Below is a small trained network, with its code and all its weights. Each question gives an input and a class and asks what happens when units are switched off, that is, made to give their printed mean instead of their output.

import numpy as np


def w(rows, s, z=0):
    codes = np.array(rows[::2]) - 128.0
    scale = np.full(codes.shape[1], s)
    scale[-1] = z or s
    return codes * scale


def f(y):
    return np.maximum(y, 0)


def log_softmax(a):
    a = a - a.max(-1, keepdims=True)
    return a - np.log(np.exp(a).sum(-1, keepdims=True))


def net(x, mask):
    res = np.array(x, float).reshape(1, 4) / 4 @ E
    y = f(res @ A[0][:, :-1].T + A[0][:, -1])
    res = res + np.where(mask, y, B[0][:, -1]) @ B[0][:, :-1]
    return log_softmax(res[-1] @ U[:, :-1].T + U[:, -1])


A, B = {}, {}
E = w([
[44,164,255,18],'x0',
[203,174,194,165],'x1',
[216,218,99,44],'x2',
[58,203,57,131],'x3',
],0.0097)
A[0] = w([
[100,139,183,152,101],'neuron 1',
[159,86,53,207,220],'neuron 2',
[247,113,166,83,181],'neuron 3',
[145,172,109,101,166],'neuron 4',
[151,138,174,93,188],'neuron 5',
[127,153,157,170,151],'neuron 6',
[128,117,126,179,123],'neuron 7',
[148,86,153,50,135],'neuron 8',
[143,209,144,182,252],'neuron 9',
[112,151,53,86,252],'neuron 10',
],0.015,0.0032)
B[0] = w([
[204,122,246,139,163],'neuron 1',
[77,101,101,162,254],'neuron 2',
[178,129,10,125,226],'neuron 3',
[99,156,79,102,172],'neuron 4',
[131,163,108,205,179],'neuron 5',
[250,86,170,202,151],'neuron 6',
[132,81,58,255,168],'neuron 7',
[92,196,141,210,181],'neuron 8',
[188,146,160,119,182],'neuron 9',
[72,162,150,51,196],'neuron 10',
],0.0078,0.016)
U = w([
[184,48,136,153,145],'0',
[161,90,200,116,142],'1',
[144,56,123,28,4],'2',
[60,15,83,157,144],'3',
[82,178,124,2,198],'4',
[87,113,154,149,82],'5',
[127,47,177,54,100],'6',
[198,102,70,87,141],'7',
],0.0098,0.0037)

Each question gives the input, the list of numbers given to net, and the class t.
The units are the neurons (one row each of A and B). Each row of codes is followed by its name. A weight is (code - 128) times the scale printed after its matrix; where a second scale follows, it is the last column's (A, B and U).
mask holds one flag per neuron, in row order. A switched-off neuron (its flag False) gives its mean, the last column of its row in B, instead of its output. The means were averaged over made-up inputs and are rounded, as every weight is.
A unit's drop is (log p(t) with every unit on - log p(t) with that unit switched off) / (log p(t) with every unit on - log p(t) with every unit switched off).
The circuit of an input: a set's keep is (log p(t) with only the set's units on - log p(t) with every unit switched off) / (log p(t) with every unit on - log p(t) with every unit switched off). Starting from all 10 units, units are removed one at a time, each time the one whose removal leaves the highest keep (on an exact tie, the one counted first), for as long as the keep stays at least 0.8.
units of the circuit, in order: the units of the circuit, biggest drop first
unit that matters most: the unit with the biggest drop
k most important neurons: the k neurons with the biggest drops, biggest first
drop when u is switched off: that unit's drop, to one decimal
input [6,-1,-7,-1], class 1: units of the circuit, in order -> (neuron 1; neuron 2)
input [5,-7,-7,-8], class 6: 4 most important neurons -> (neuron 2; neuron 1; neuron 7; neuron 3)
input [7,4,-1,7], class 1: units of the circuit, in order -> (neuron 1; neuron 6; neuron 3)
input [8,6,4,2], class 1: units of the circuit, in order -> (neuron 1; neuron 10)
input [-6,2,4,5], class 4: unit that matters most -> neuron 10
input [2,0,3,-8], class 7: 2 most important neurons -> (neuron 3; neuron 2)
input [-4,6,1,-8], class 7: 2 most important neurons -> (neuron 3; neuron 1)
input [2,5,-7,2], class 0: 2 most important neurons -> (neuron 10; neuron 6)
input [8,-6,1,-8], class 5: 2 most important neurons -> (neuron 8; neuron 5)
input [-7,5,-6,-7], class 3: 3 most important neurons -> (neuron 2; neuron 7; neuron 1)
input [-7,-2,5,4], class 4: units of the circuit, in order -> (neuron 10; neuron 3)
input [3,0,-2,6], class 4: units of the circuit, in order -> (neuron 7; neuron 2)
input [3,7,1,-7], class 7: 3 most important neurons -> (neuron 3; neuron 2; neuron 7)
input [4,4,-5,-2], class 1: 2 most important neurons -> (neuron 1; neuron 3)
input [-7,0,1,-1], class 3: drop when neuron 2 is switched off -> 0.5
input [6,4,3,-3], class 7: drop when neuron 3 is switched off -> 1.3
input [2,4,3,-4], class 7: drop when neuron 6 is switched off -> 0.0
